Below are the code and all the weights of a small trained network. Each question names an input and a class and asks about switching units off, where a switched-off unit gives its printed mean instead of its output.

import numpy as np


def w(rows, s, z=0):
    codes = np.array(rows[::2]) - 128.0
    scale = np.full(codes.shape[1], s)
    scale[-1] = z or s
    return codes * scale


def norm(h):
    return h / np.sqrt((h * h).mean(-1, keepdims=True) + 1e-5)


def f(y):
    return np.maximum(y, 0)


def log_softmax(a):
    a = a - a.max(-1, keepdims=True)
    return a - np.log(np.exp(a).sum(-1, keepdims=True))


def net(x, mask):
    res = np.array(x, float).reshape(1, 2) / 4 @ E
    u = 0
    for l in range(2):
        y = f(norm(res) @ A[l][:, :-1].T + A[l][:, -1])
        res = res + np.where(mask[u : u + 5], y, B[l][:, -1]) @ B[l][:, :-1]
        u += 5
    return log_softmax(norm(res)[-1] @ U[:, :-1].T + U[:, -1])


A, B = {}, {}
E = w([
[57,197,164,110,91],'x0',
[186,166,175,1,54],'x1',
],0.0095)
A[0] = w([
[10,170,139,130,83,62],'L0N0',
[38,173,149,107,119,84],'L0N1',
[81,156,106,100,123,34],'L0N2',
[46,157,128,213,126,106],'L0N3',
[45,150,168,123,119,4],'L0N4',
],0.012,0.003)
B[0] = w([
[137,207,185,102,194,235],'L0N0',
[40,104,112,195,100,217],'L0N1',
[190,147,82,123,70,157],'L0N2',
[149,149,81,138,186,254],'L0N3',
[178,6,133,90,109,189],'L0N4',
],0.023,0.0073)
A[1] = w([
[107,115,129,205,174,214],'L1N0',
[35,136,204,160,30,2],'L1N1',
[83,199,142,247,103,150],'L1N2',
[75,122,9,186,114,185],'L1N3',
[160,134,189,83,146,196],'L1N4',
],0.016,0.0023)
B[1] = w([
[53,129,161,142,94,254],'L1N0',
[117,219,3,135,2,201],'L1N1',
[183,184,123,71,168,192],'L1N2',
[158,77,156,107,67,221],'L1N3',
[145,95,94,134,184,205],'L1N4',
],0.024,0.0099)
U = w([
[63,44,156,148,77,231],'0',
[217,67,40,76,235,196],'1',
[2,211,167,138,255,172],'2',
[117,224,4,98,69,198],'3',
[165,162,141,143,151,2],'4',
[148,162,135,125,157,3],'5',
],0.014,0.0063)

Each question gives the input, the list of numbers given to net, and the class t.
The units are the neurons (one row each of A and B). Each row of codes is followed by its name. A weight is (code - 128) times the scale printed after its matrix; where a second scale follows, it is the last column's (A, B and U).
mask holds one flag per neuron, layer by layer. A switched-off neuron (its flag False) gives its mean, the last column of its row in B, instead of its output. The means were averaged over made-up inputs and are rounded, as every weight is.
A unit's drop is (log p(t) with every unit on - log p(t) with that unit switched off) / (log p(t) with every unit on - log p(t) with every unit switched off).
The circuit of an input: a set's keep is (log p(t) with only the set's units on - log p(t) with every unit switched off) / (log p(t) with every unit on - log p(t) with every unit switched off). Starting from all 10 units, units are removed one at a time, each time the one whose removal leaves the highest keep (on an exact tie, the one counted first), for as long as the keep stays at least 0.8.
units of the circuit, in order: the units of the circuit, biggest drop first
unit that matters most: the unit with the biggest drop
top k neurons: the k neurons with the biggest drops, biggest first
top k neurons in layer l: the k neurons of layer l with the biggest drops, biggest first
drop of u: that unit's drop, to one decimal
input [5,-8], class 2: unit that matters most -> L0N0
input [0,0], class 0: top 3 neurons -> [L0N0; L1N2; L1N1]
input [7,-8], class 2: top 2 neurons -> [L0N0; L1N1]
input [8,-3], class 2: top 3 neurons in layer 0 -> [L0N0; L0N1; L0N3]
input [-2,1], class 1: top 4 neurons -> [L0N1; L0N3; L1N0; L1N1]
input [-7,2], class 1: top 3 neurons -> [L0N1; L1N0; L1N1]
input [-7,0], class 0: top 4 neurons -> [L0N0; L0N4; L1N1; L1N2]
input [-8,3], class 1: top 3 neurons -> [L0N1; L1N1; L1N0]
input [-1,-8], class 0: top 2 neurons -> [L0N0; L1N3]
input [5,0], class 2: top 3 neurons -> [L0N0; L0N1; L0N3]
input [3,-1], class 2: top 2 neurons in layer 0 -> [L0N0; L0N1]
input [1,-7], class 2: top 4 neurons in layer 1 -> [L1N1; L1N0; L1N2; L1N4]
input [0,8], class 1: top 3 neurons in layer 1 -> [L1N1; L1N4; L1N0]
input [-1,-5], class 0: units of the circuit, in order -> [L1N3]
input [-4,-8], class 0: top 3 neurons -> [L0N0; L1N3; L1N0]
input [-6,-8], class 0: top 2 neurons in layer 1 -> [L1N3; L1N0]
input [-3,-7], class 0: top 4 neurons -> [L0N0; L1N3; L1N0; L1N1]
input [-7,-7], class 0: top 2 neurons -> [L0N0; L1N3]
input [6,-8], class 2: top 3 neurons -> [L0N0; L1N1; L1N0]
input [5,-2], class 2: units of the circuit, in order -> [L0N0]
input [-1,6], class 1: drop of L0N1 -> 1.3
input [-5,5], class 1: drop of L0N1 -> 1.7
input [-1,4], class 1: drop of L0N1 -> 1.2
input [2,-6], class 2: drop of L1N2 -> 0.0
